Below is a small trained network, with its code and all its weights. Each question gives an input and a target symbol and asks what happens when units are switched off, that is, made to give their printed mean instead of their output.

import numpy as np


def w(rows, s, z=0):
    codes = np.array(rows[::2]) - 128.0
    scale = np.full(codes.shape[1], s)
    scale[-1] = z or s
    return codes * scale


def norm(h):
    return h / np.sqrt((h * h).mean(-1, keepdims=True) + 1e-5)


def f(y):
    return np.maximum(y, 0)


def softmax(a):
    e = np.exp(a - a.max(-1, keepdims=True))
    return e / e.sum(-1, keepdims=True)


def log_softmax(a):
    a = a - a.max(-1, keepdims=True)
    return a - np.log(np.exp(a).sum(-1, keepdims=True))


def net(x, mask):
    ids = ['βγεζξπφψ'.index(c) for c in x.split()]
    T = len(ids)
    res = E[ids] + P[:T]
    q, k, v = (norm(res) @ M[0].T for M in (Q, K, V))
    z = softmax(np.where(np.tri(T) > 0, q @ k.T / 2**0.5, -1e9)) @ v
    res = res + np.where(mask[0], z, O[0][:, -1]) @ O[0][:, :-1]
    y = f(norm(res) @ A[0][:, :-1].T + A[0][:, -1])
    res = res + np.where(mask[1:17], y, B[0][:, -1]) @ B[0][:, :-1]
    return log_softmax(norm(res)[-1] @ U[:, :-1].T + U[:, -1])


Q, K, V, O, A, B = {}, {}, {}, {}, {}, {}
E = w([
[149,173,106,158,100,134,183,202,148,100,124,81],'β',
[174,104,91,169,157,98,117,112,102,129,166,79],'γ',
[133,117,68,139,139,122,49,138,159,173,8,162],'ε',
[127,135,144,173,153,116,116,174,156,110,155,96],'ζ',
[205,149,155,145,135,121,163,91,161,144,114,100],'ξ',
[100,91,175,123,118,131,85,173,134,142,158,104],'π',
[142,130,156,34,197,151,134,83,97,107,117,151],'φ',
[84,65,121,84,113,88,151,109,105,136,144,100],'ψ',
],0.017)
P = w([
[120,234,96,136,48,139,64,109,1,60,123,103],'0',
[145,169,128,110,74,132,74,105,56,88,106,76],'1',
[134,157,136,117,100,125,81,114,82,99,113,66],'2',
[133,133,150,128,108,123,100,120,89,107,109,76],'3',
[136,135,135,116,123,113,101,122,129,113,132,77],'4',
[134,119,139,120,119,116,129,138,131,120,117,80],'5',
[135,112,139,129,133,107,132,142,146,122,129,93],'6',
[133,99,146,137,132,107,145,153,153,126,123,95],'7',
[133,93,145,151,139,106,162,159,158,130,127,106],'8',
[133,84,143,153,139,105,171,175,167,133,131,109],'9',
[126,80,149,173,134,97,183,179,172,133,129,115],'10',
[126,80,144,179,133,91,190,183,190,139,141,122],'11',
[126,67,146,186,126,99,197,195,199,145,148,129],'12',
[123,67,142,188,114,99,212,206,212,154,158,132],'13',
],0.007)
Q[0] = w([
[64,32,38,123,135,73,129,136,58,91,183,88],'H0',
[24,127,103,80,137,170,87,134,119,123,105,254],'H0',
],0.0087)
K[0] = w([
[41,43,38,123,49,72,70,139,103,221,127,122],'H0',
[70,113,231,12,123,136,222,91,63,85,255,98],'H0',
],0.0074)
V[0] = w([
[132,150,124,143,153,108,253,80,125,122,165,112],'H0',
[142,91,157,194,85,127,172,206,230,164,188,115],'H0',
],0.0052)
O[0] = w([
[9,242,254,7,160,91,126,197,113,195,137,200,123],'H0',
[183,68,121,65,143,124,85,74,20,32,131,99,3],'H0',
],0.0055,0.0017)
A[0] = w([
[129,109,137,109,130,145,88,173,91,75,99,116,102],'N0',
[125,120,108,149,74,125,138,100,153,150,66,70,116],'N1',
[164,148,120,95,96,148,89,183,68,101,174,97,72],'N2',
[136,145,115,137,162,105,115,153,71,126,177,83,70],'N3',
[136,158,192,80,132,141,85,100,58,126,134,113,108],'N4',
[144,113,131,175,96,141,183,101,129,126,136,195,41],'N5',
[101,63,31,159,92,245,97,82,127,122,130,196,3],'N6',
[82,211,140,92,123,141,72,193,53,124,132,134,180],'N7',
[117,164,121,48,121,164,70,24,2,78,140,138,117],'N8',
[130,59,118,155,119,120,101,103,122,73,155,136,93],'N9',
[145,186,66,90,153,195,94,151,90,117,56,138,161],'N10',
[135,110,64,165,119,125,193,113,146,149,139,160,42],'N11',
[154,134,82,180,146,124,156,97,162,131,144,169,83],'N12',
[80,145,174,119,148,154,47,188,102,151,149,125,82],'N13',
[65,132,135,85,119,87,105,150,64,151,139,111,128],'N14',
[101,171,167,122,119,85,152,102,139,205,120,148,114],'N15',
],0.0084,0.0037)
B[0] = w([
[169,137,136,113,133,115,122,117,143,153,149,131,157],'N0',
[96,115,125,124,161,137,112,118,130,115,134,141,233],'N1',
[115,121,162,108,122,107,165,128,128,128,122,146,175],'N2',
[124,116,135,107,110,141,130,136,145,125,119,157,192],'N3',
[84,109,80,159,109,137,115,118,115,122,147,124,204],'N4',
[145,114,141,109,142,128,140,116,148,139,99,119,148],'N5',
[110,141,149,88,97,116,172,104,103,134,190,191,140],'N6',
[106,139,122,165,102,144,132,84,95,148,140,79,187],'N7',
[8,236,108,237,72,215,56,63,48,154,155,34,146],'N8',
[127,163,132,108,137,124,152,137,142,146,110,132,185],'N9',
[160,97,151,124,132,117,155,133,133,97,166,106,161],'N10',
[112,129,134,123,136,123,126,137,101,128,82,116,179],'N11',
[139,151,141,87,144,127,138,162,110,121,115,121,184],'N12',
[112,146,102,123,119,132,138,111,98,116,107,139,167],'N13',
[175,153,133,146,130,142,126,123,131,121,122,135,203],'N14',
[153,107,143,102,138,104,151,172,143,120,125,167,255],'N15',
],0.014,0.0055)
U = w([
[43,176,175,194,48,140,154,114,44,132,187,68,252],'β',
[163,116,236,24,118,34,206,174,158,145,112,142,143],'γ',
[157,125,47,147,81,110,112,110,83,57,140,243,16],'ε',
[132,154,90,110,139,108,44,180,135,75,194,122,13],'ζ',
[199,147,125,161,182,138,49,137,111,136,18,87,151],'ξ',
[163,36,142,178,121,192,75,92,211,177,207,126,91],'π',
[113,185,121,112,213,255,132,152,149,228,128,169,109],'φ',
[3,43,106,138,207,122,140,75,186,175,42,75,149],'ψ',
],0.005,0.0028)

Each question gives the input, a string of symbols that net reads in full, and the target symbol t.
The units are the heads (2 rows each of Q, K, V and O) and the neurons (one row each of A and B). Each row of codes is followed by its name. A weight is (code - 128) times the scale printed after its matrix; where a second scale follows, it is the last column's (O, A, B and U).
mask holds one flag per unit, heads first, then neurons. A switched-off unit (its flag False) gives its mean, the last column of its rows in O or B, instead of its output. The means were averaged over made-up inputs and are rounded, as every weight is.
A unit's drop is (log p(t) with every unit on - log p(t) with that unit switched off) / (log p(t) with every unit on - log p(t) with every unit switched off).
The circuit of an input: a set's keep is (log p(t) with only the set's units on - log p(t) with every unit switched off) / (log p(t) with every unit on - log p(t) with every unit switched off). Starting from the 12 units with the biggest drops (on a tie, the unit counted first), units are removed one at a time, each time the one whose removal leaves the highest keep (on an exact tie, the one counted first), for as long as the keep stays at least 0.8.
units of the circuit, in order: the units of the circuit, biggest drop first
most important unit: the unit with the biggest drop
k most important neurons: the k neurons with the biggest drops, biggest first
drop of u: that unit's drop, to one decimal
input ε φ ξ ψ, target ψ: units of the circuit, in order : H0; N1
input ξ ψ ψ, target γ: 3 most important neurons : N14; N15; N4
input γ γ ζ ξ, target β: units of the circuit, in order : H0; N4
input ψ ψ γ ξ γ π, target β: units of the circuit, in order : N13; N7
input ξ φ φ ψ ξ ψ ζ, target β: 4 most important neurons : N7; N15; N13; N12
input γ γ ψ ψ ξ ζ ψ ξ γ, target γ: most important unit : N3
input γ φ π π ψ ξ, target β: units of the circuit, in order : H0; N8; N4
input ξ ψ γ ψ ξ ξ ξ ξ ξ β ξ π, target β: 2 most important neurons : N15; N13
input ξ ξ ψ ζ γ φ, target β: 2 most important neurons : N8; N7
input π ξ ξ π, target γ: units of the circuit, in order : N2; N0
input ξ ξ γ ξ ζ φ ζ, target γ: 4 most important neurons : N4; N8; N3; N2
input ξ ξ ξ ψ, target β: 2 most important neurons : N8; N14
input ε ξ ψ ψ, target ψ: 2 most important neurons : N1; N15
input ψ ψ ε ξ π ξ ξ ξ ψ γ ξ ξ, target ξ: 2 most important neurons : N12; N11
input ψ ξ ψ ψ, target γ: 2 most important neurons : N14; N4
input ξ ψ ξ ε ξ ξ ζ, target ξ: most important neuron : N12
input π ξ ξ ζ π ψ γ π ξ ξ ζ, target γ: drop of N3 : 0.4
input φ ξ γ ξ ξ ψ γ ξ ζ ξ γ, target γ: drop of H0 : 0.3
input ψ ξ ζ ξ ε ξ ξ ξ ξ ε, target γ: drop of N10 : 1.0
